Each row has a hidden trait or not; one of two labels after the row says which. A new part has a new trait and new labels.
[-103, -68, -222, -125, 95, 32, -36, -12, -163, -142, 37, -116, -18, 13, 85, -110, 174, 506, -12, 192, -97, 28, 167, 254] : Q
[46, -83, -101, 409, 7, 11, 13, 106, 106, 119, 16, 106, 87, 88, 12, 15, 80, -120, -48, -177, -109, -40, 161, -43] : C
[-148, -65, -215, -163, 102, 139, -50, -17, -143, -149, 58, -90, -46, -112, 35, -88, 185, 462, -27, 160, -45, -12, 92, 258] : Q
[-3, 60, -100, 20, -23, 63, 6, 49, -4, -37, 32, 65, -3, 203, 79, 132, 5, 62, 68, -168, -26, 55, -166, 122] : Q
[-122, 80, -102, -211, 84, 175, -36, 58, 40, 69, -111, -28, 54, -118, -131, -271, 226, 415, 45, -122, 157, -23, 37, -68] : Q
[17, -74, -183, -21, 76, -165, 4, -17, -178, -114, -9, -147, -13, 291, 122, -255, 61, 517, 26, 136, -153, 128, 293, 236] : Q
[-64, -22, 95, 78, 161, -39, 163, -142, 58, 135, 8, 75, 7, -74, -95, 370, -219, 31, -102, 319, -45, 57, -195, -141] : Q
[136, 26, 138, -24, -200, -55, -37, -123, 15, 85, -3, -1, -13, -269, 134, -121, 77, -28, 117, -49, 140, -180, 24, -89] : Q
[62, -3, 23, -37, 44, -24, -89, 78, -214, 38, -4, -12, -119, -323, -124, 102, -27, -105, 55, 48, 18, -57, 20, -96] : Q
[-164, 52, -25, -286, 98, 79, -48, 141, -296, -84, -4, -4, -84, 113, -102, 311, 123, -7, -61, 60, 210, -55, 70, 216] : Q
[-164, 43, -31, 81, 26, 114, 11, -56, 15, 180, -113, 5, 70, -328, -51, -44, 128, 250, 127, -73, 51, 59, -179, -69] : Q
[-91, -67, 12, 90, -58, 2, 155, -47, 268, 36, 45, -19, 124, -1, 129, -50, -53, 34, -62, 144, -36, -33, -44, 99] : Q
[-119, -15, 19, 93, 196, 13, 197, -57, 24, 142, -23, 63, 56, -19, 46, 434, 122, -36, -107, 309, -16, -41, 29, 7] : Q
[-92, -62, -230, -58, 110, 45, -2, 3, -141, -163, 62, -105, -47, 25, 81, -56, 119, 450, -20, 194, -69, 49, 105, 264] : Q
[-206, -68, -180, -81, 56, 234, -34, -34, -19, -48, 60, -27, 26, -291, 71, -115, 334, 373, -41, 114, -61, -71, 76, 146] : Q
[322, -1, 241, 572, 14, -174, 133, -57, 220, 107, 20, 44, 109, 307, 304, 136, -89, -95, 59, 274, -159, 276, 156, 11] : Q
[59, -118, -144, 458, -25, -37, 18, 51, 169, 124, 90, 116, -22, 79, -97, -104, 133, -23, -47, -213, -188, 47, 306, -19] : C
[-96, 79, -134, -46, -285, 31, -77, 140, 1, 51, -117, 15, -115, 198, -164, -102, -28, -48, 9, 30, -120, -28, 120, 15] : C
[-88, 8, -9, 21, -31, 89, 111, -7, 216, -76, 86, 29, 65, 98, 132, 122, -128, 115, -50, 84, 7, 17, -235, 157] : Q
[169, -106, 19, 304, -47, -112, 167, -180, 282, 220, 57, 94, 198, -147, 20, -37, -9, -20, 102, 119, -246, 146, 69, -329] : Q
[84, -95, -117, 588, 26, 88, 75, 123, 213, 135, 119, 156, 91, -50, 14, 180, 160, -155, -55, -89, -176, -4, 149, 2] : C
[27, -61, 53, 128, 71, -85, 180, -163, 160, 200, 10, 81, 99, -91, -30, 213, -137, 21, -33, 290, -147, 89, -75, -217] : Q
[-173, 45, 43, -8, 211, 106, 132, 41, -116, 22, 12, 14, -44, 14, -59, 586, -16, -26, -142, 320, 117, -43, -138, 146] : Q
